Below is a small trained network, with its code and all its weights. Each question gives an input and a target symbol and asks what happens when units are switched off, that is, made to give their printed mean instead of their output.

import numpy as np


def w(rows, s, z=0):
    codes = np.array(rows[::2]) - 128.0
    scale = np.full(codes.shape[1], s)
    scale[-1] = z or s
    return codes * scale


def norm(h):
    return h / np.sqrt((h * h).mean(-1, keepdims=True) + 1e-5)


def f(y):
    return np.maximum(y, 0)


def softmax(a):
    e = np.exp(a - a.max(-1, keepdims=True))
    return e / e.sum(-1, keepdims=True)


def log_softmax(a):
    a = a - a.max(-1, keepdims=True)
    return a - np.log(np.exp(a).sum(-1, keepdims=True))


def net(x, mask):
    ids = ['ΓΞΠΣΨΩαβδηθμτφ'.index(c) for c in x.split()]
    T = len(ids)
    res = E[ids] + P[:T]
    r = norm(res)
    for j in range(2):
        rows = slice(4 * j, 4 * j + 4)
        q, k, v = (r @ M[0][rows].T for M in (Q, K, V))
        z = softmax(np.where(np.tri(T) > 0, q @ k.T / 4**0.5, -1e9)) @ v
        o = O[0][rows]
        res = res + np.where(mask[j], z, o[:, -1]) @ o[:, :-1]
    y = f(norm(res) @ A[0][:, :-1].T + A[0][:, -1])
    res = res + np.where(mask[2:6], y, B[0][:, -1]) @ B[0][:, :-1]
    return log_softmax(norm(res)[-1] @ U[:, :-1].T + U[:, -1])


Q, K, V, O, A, B = {}, {}, {}, {}, {}, {}
E = w([
[138,100,142,142,112],'Γ',
[142,96,140,133,106],'Ξ',
[140,101,141,135,117],'Π',
[146,68,144,119,116],'Σ',
[134,105,145,146,114],'Ψ',
[161,106,94,115,149],'Ω',
[126,119,141,157,93],'α',
[255,152,150,120,106],'β',
[134,109,94,152,135],'δ',
[127,110,153,131,160],'η',
[131,145,83,134,134],'θ',
[127,134,89,119,153],'μ',
[124,135,107,147,148],'τ',
[115,161,148,147,152],'φ',
],0.023)
P = w([
[161,192,231,26,51],'0',
[248,105,155,223,136],'1',
[216,100,155,214,149],'2',
[168,105,173,171,130],'3',
[153,78,153,193,127],'4',
[136,71,140,200,130],'5',
[116,60,128,205,124],'6',
[97,49,120,215,136],'7',
[76,42,112,211,125],'8',
[54,30,105,201,109],'9',
[40,18,95,213,113],'10',
[26,2,79,202,100],'11',
],0.0072)
Q[0] = w([
[187,180,3,150,155],'h1',
[161,190,193,133,129],'h1',
[113,135,152,151,106],'h1',
[121,154,153,68,82],'h1',
[127,174,138,122,219],'h2',
[129,97,239,114,107],'h2',
[157,102,27,139,159],'h2',
[114,171,75,80,140],'h2',
],0.03)
K[0] = w([
[255,154,198,45,83],'h1',
[192,171,117,168,190],'h1',
[85,123,132,125,168],'h1',
[181,67,108,171,142],'h1',
[214,175,113,158,151],'h2',
[44,108,162,212,218],'h2',
[146,127,66,82,15],'h2',
[246,148,164,107,108],'h2',
],0.024)
V[0] = w([
[163,80,59,10,231],'h1',
[155,108,50,156,72],'h1',
[109,250,43,167,20],'h1',
[105,58,166,60,96],'h1',
[133,133,87,74,103],'h2',
[128,54,151,102,207],'h2',
[134,169,72,158,137],'h2',
[60,212,204,145,215],'h2',
],0.023)
O[0] = w([
[213,110,68,215,130,6],'h1',
[167,68,128,67,109,130],'h1',
[89,92,79,2,79,95],'h1',
[144,190,128,140,186,131],'h1',
[138,177,130,182,121,63],'h2',
[176,89,77,90,147,142],'h2',
[93,119,115,171,105,89],'h2',
[65,127,72,70,184,100],'h2',
],0.025,0.021)
A[0] = w([
[185,251,51,105,110,2],'n1',
[61,176,168,76,144,110],'n2',
[44,42,43,126,85,134],'n3',
[89,91,117,244,245,139],'n4',
],0.03,0.0059)
B[0] = w([
[46,121,86,73,39,137],'n1',
[129,51,100,180,122,255],'n2',
[141,254,78,180,141,201],'n3',
[151,84,85,16,141,192],'n4',
],0.033,0.021)
U = w([
[103,96,153,213,185,76],'Γ',
[118,197,209,177,108,158],'Ξ',
[121,224,233,53,168,142],'Π',
[181,144,145,166,211,148],'Σ',
[117,93,186,201,214,138],'Ψ',
[173,135,145,131,168,150],'Ω',
[42,50,181,64,77,101],'α',
[160,133,181,105,62,208],'β',
[135,52,122,187,69,128],'δ',
[144,83,82,2,227,22],'η',
[139,139,53,27,5,1],'θ',
[200,32,16,226,100,70],'μ',
[135,239,100,154,91,210],'τ',
[43,140,60,179,191,253],'φ',
],0.0088,0.0029)

Each question gives the input, a string of symbols that net reads in full, and the target symbol t.
The units are the heads (4 rows each of Q, K, V and O) and the neurons (one row each of A and B). Each row of codes is followed by its name. A weight is (code - 128) times the scale printed after its matrix; where a second scale follows, it is the last column's (O, A, B and U).
mask holds one flag per unit, heads first, then neurons. A switched-off unit (its flag False) gives its mean, the last column of its rows in O or B, instead of its output. The means were averaged over made-up inputs and are rounded, as every weight is.
A unit's drop is (log p(t) with every unit on - log p(t) with that unit switched off) / (log p(t) with every unit on - log p(t) with every unit switched off).
The circuit of an input: a set's keep is (log p(t) with only the set's units on - log p(t) with every unit switched off) / (log p(t) with every unit on - log p(t) with every unit switched off). Starting from all 6 units, units are removed one at a time, each time the one whose removal leaves the highest keep (on an exact tie, the one counted first), for as long as the keep stays at least 0.8.
circuit, biggest first: the units of the circuit, biggest drop first
k most important neurons: the k neurons with the biggest drops, biggest first
which heads matter: for each layer, one digit per head in row order, 1 if its drop is at least 0.15 and else 0, layers parted by /
input Ξ Ξ Ξ τ α Π Ω Ω, target Π: which heads matter	11
input Σ φ α δ τ α Γ φ β Π, target φ: most important neuron	[n3]
input α τ Π α, target τ: circuit, biggest first	[h1; n3; n2]
input Ψ α Π δ Γ α Σ Π Σ η μ Γ, target μ: which heads matter	00
input θ Ψ Π μ Σ τ θ φ Σ φ Γ Π, target φ: which heads matter	01
input α Ω Γ α α φ η Π Ξ α θ, target α: which heads matter	11
input α Γ θ Π Γ, target θ: circuit, biggest first	[h1; n3]
input μ α α φ α θ α μ Ξ δ Ω, target θ: 3 most important neurons	[n1; n2; n4]
input Γ Γ τ α μ Σ μ η, target μ: which heads matter	10
input μ α Ω Π φ α α φ Ψ, target φ: which heads matter	01
input Γ Σ φ δ δ Π Γ δ α Ω μ, target Ψ: which heads matter	11
input η μ μ α Ξ Ω η μ Σ φ Σ, target φ: circuit, biggest first	[h2; n3]
input δ μ η Ξ Ξ μ β Ω θ Π α, target θ: which heads matter	10
input Ξ Π δ α η Ξ θ Γ θ, target Π: which heads matter	11
input τ Γ μ μ, target φ: circuit, biggest first	[h2]
input Ξ α α α α α τ Γ Π, target τ: which heads matter	10
input θ η Ω α Ω φ, target φ: 3 most important neurons	[n3; n2; n4]
input β φ α Γ φ Γ Ξ Ξ τ Ξ Ξ, target τ: circuit, biggest first	[n3; h1; n2]
input Π Γ β Σ Γ β Γ τ φ Π η, target φ: circuit, biggest first	[h2; n3; n4]
input Ω τ α Π η η α β Π τ, target μ: circuit, biggest first	[h1]
